Below are the code and all the weights of a small trained network. Each question names an input and a class and asks about switching units off, where a switched-off unit gives its printed mean instead of its output.

import numpy as np


def w(rows, s, z=0):
    codes = np.array(rows[::2]) - 128.0
    scale = np.full(codes.shape[1], s)
    scale[-1] = z or s
    return codes * scale


def norm(h):
    return h / np.sqrt((h * h).mean(-1, keepdims=True) + 1e-5)


def f(y):
    return y / 2 * (1 + np.tanh(0.7978845608 * (y + 0.044715 * y**3)))


def log_softmax(a):
    a = a - a.max(-1, keepdims=True)
    return a - np.log(np.exp(a).sum(-1, keepdims=True))


def net(x, mask):
    res = np.array(x, float).reshape(1, 2) / 4 @ E
    u = 0
    for l in range(2):
        y = f(norm(res) @ A[l][:, :-1].T + A[l][:, -1])
        res = res + np.where(mask[u : u + 13], y, B[l][:, -1]) @ B[l][:, :-1]
        u += 13
    return log_softmax(norm(res)[-1] @ U[:, :-1].T + U[:, -1])


A, B = {}, {}
E = w([
[167,198,112,109,226,138,1,171],'x0',
[1,172,155,105,159,79,53,47],'x1',
],0.0078)
A[0] = w([
[125,121,145,121,159,180,141,128,57],'L0N0',
[202,156,102,79,58,113,108,158,115],'L0N1',
[31,119,133,98,154,108,138,109,137],'L0N2',
[167,162,131,171,162,144,121,136,96],'L0N3',
[113,150,99,92,255,143,134,71,105],'L0N4',
[196,103,116,144,89,158,140,108,109],'L0N5',
[68,131,170,153,154,121,255,138,79],'L0N6',
[155,132,97,159,116,82,175,84,55],'L0N7',
[56,157,158,118,71,134,91,135,116],'L0N8',
[154,28,83,114,112,205,131,131,78],'L0N9',
[131,65,102,165,94,52,174,162,98],'L0N10',
[136,96,113,94,90,160,111,132,6],'L0N11',
[103,169,121,162,144,98,54,105,94],'L0N12',
],0.0079,0.0025)
B[0] = w([
[120,192,86,125,71,123,133,107,113],'L0N0',
[97,130,119,104,87,11,150,141,193],'L0N1',
[116,101,58,117,204,129,233,170,247],'L0N2',
[35,105,143,172,150,109,82,109,178],'L0N3',
[161,121,158,151,85,84,166,99,238],'L0N4',
[57,218,113,138,116,105,95,151,210],'L0N5',
[184,84,166,126,69,148,1,105,248],'L0N6',
[139,147,132,106,81,109,83,107,153],'L0N7',
[127,72,142,135,120,101,163,222,198],'L0N8',
[73,123,127,129,211,126,150,136,213],'L0N9',
[145,170,86,79,161,125,87,58,229],'L0N10',
[125,220,102,155,114,140,129,117,109],'L0N11',
[162,143,162,222,144,86,138,111,252],'L0N12',
],0.0065,0.004)
A[1] = w([
[145,176,105,135,183,151,73,135,68],'L1N0',
[111,206,144,117,156,139,89,157,90],'L1N1',
[213,97,169,125,121,129,172,149,69],'L1N2',
[161,104,100,195,100,82,81,154,131],'L1N3',
[78,115,162,153,77,157,189,61,201],'L1N4',
[139,179,174,163,149,84,94,41,105],'L1N5',
[148,113,165,66,144,223,106,117,4],'L1N6',
[166,147,74,84,111,123,135,186,69],'L1N7',
[169,187,98,96,114,205,172,203,45],'L1N8',
[97,186,217,126,125,115,130,113,116],'L1N9',
[233,77,159,184,199,136,136,137,182],'L1N10',
[170,137,162,108,187,109,119,134,111],'L1N11',
[12,139,122,96,133,123,60,119,72],'L1N12',
],0.011,0.0031)
B[1] = w([
[186,171,129,158,64,82,129,67,220],'L1N0',
[116,116,140,139,35,212,146,46,209],'L1N1',
[51,70,135,70,158,127,47,151,148],'L1N2',
[109,82,126,73,163,137,108,130,224],'L1N3',
[204,253,119,183,155,142,59,139,235],'L1N4',
[82,111,119,164,145,102,197,170,255],'L1N5',
[73,162,135,170,187,81,219,211,126],'L1N6',
[85,95,157,155,202,47,156,165,189],'L1N7',
[35,149,154,192,197,81,244,104,189],'L1N8',
[167,133,107,57,140,143,130,181,163],'L1N9',
[124,126,124,39,62,186,81,98,250],'L1N10',
[202,164,92,185,80,180,95,123,202],'L1N11',
[146,17,118,32,124,183,160,218,172],'L1N12',
],0.007,0.0061)
U = w([
[210,206,101,198,54,126,43,9,199],'0',
[71,163,107,218,234,33,231,145,180],'1',
[97,14,103,14,113,138,114,143,98],'2',
[122,133,193,155,178,203,166,56,2],'3',
],0.011,0.0049)

Each question gives the input, the list of numbers given to net, and the class t.
The units are the neurons (one row each of A and B). Each row of codes is followed by its name. A weight is (code - 128) times the scale printed after its matrix; where a second scale follows, it is the last column's (A, B and U).
mask holds one flag per neuron, layer by layer. A switched-off neuron (its flag False) gives its mean, the last column of its row in B, instead of its output. The means were averaged over made-up inputs and are rounded, as every weight is.
A unit's drop is (log p(t) with every unit on - log p(t) with that unit switched off) / (log p(t) with every unit on - log p(t) with every unit switched off).
most important unit: the unit with the biggest drop
k most important neurons: the k neurons with the biggest drops, biggest first
k most important neurons of layer l: the k neurons of layer l with the biggest drops, biggest first
drop when u is switched off: that unit's drop, to one decimal
input [3,0], class 2: most important unit => L1N10
input [-4,-1], class 0: 4 most important neurons => [L0N3, L1N8, L1N7, L1N4]
input [-5,5], class 0: 3 most important neurons => [L1N4, L1N5, L0N6]
input [5,7], class 1: 3 most important neurons of layer 0 => [L0N12, L0N6, L0N4]
input [4,-5], class 1: 3 most important neurons => [L0N12, L0N6, L1N7]
input [3,-2], class 2: 2 most important neurons => [L0N3, L0N1]
input [-7,-6], class 0: 2 most important neurons => [L1N4, L0N2]
input [2,-3], class 2: 3 most important neurons of layer 0 => [L0N3, L0N2, L0N1]
input [3,-1], class 2: 3 most important neurons => [L1N3, L1N4, L0N10]
input [-1,3], class 2: 3 most important neurons => [L0N8, L0N5, L1N10]
input [-1,-3], class 2: 3 most important neurons of layer 0 => [L0N5, L0N2, L0N9]
input [0,-3], class 2: 2 most important neurons of layer 0 => [L0N5, L0N2]
input [2,2], class 2: 2 most important neurons => [L1N10, L0N4]
input [-2,-1], class 2: most important unit => L1N12
input [-5,4], class 0: 2 most important neurons => [L1N4, L0N6]
input [6,7], class 1: 4 most important neurons => [L1N5, L0N12, L0N6, L0N4]
input [-5,2], class 0: drop when L1N4 is switched off => 0.7
input [-8,4], class 0: drop when L1N4 is switched off => 1.0
input [-3,-6], class 1: drop when L0N5 is switched off => 2.1
input [-4,-6], class 1: most important unit => L0N5
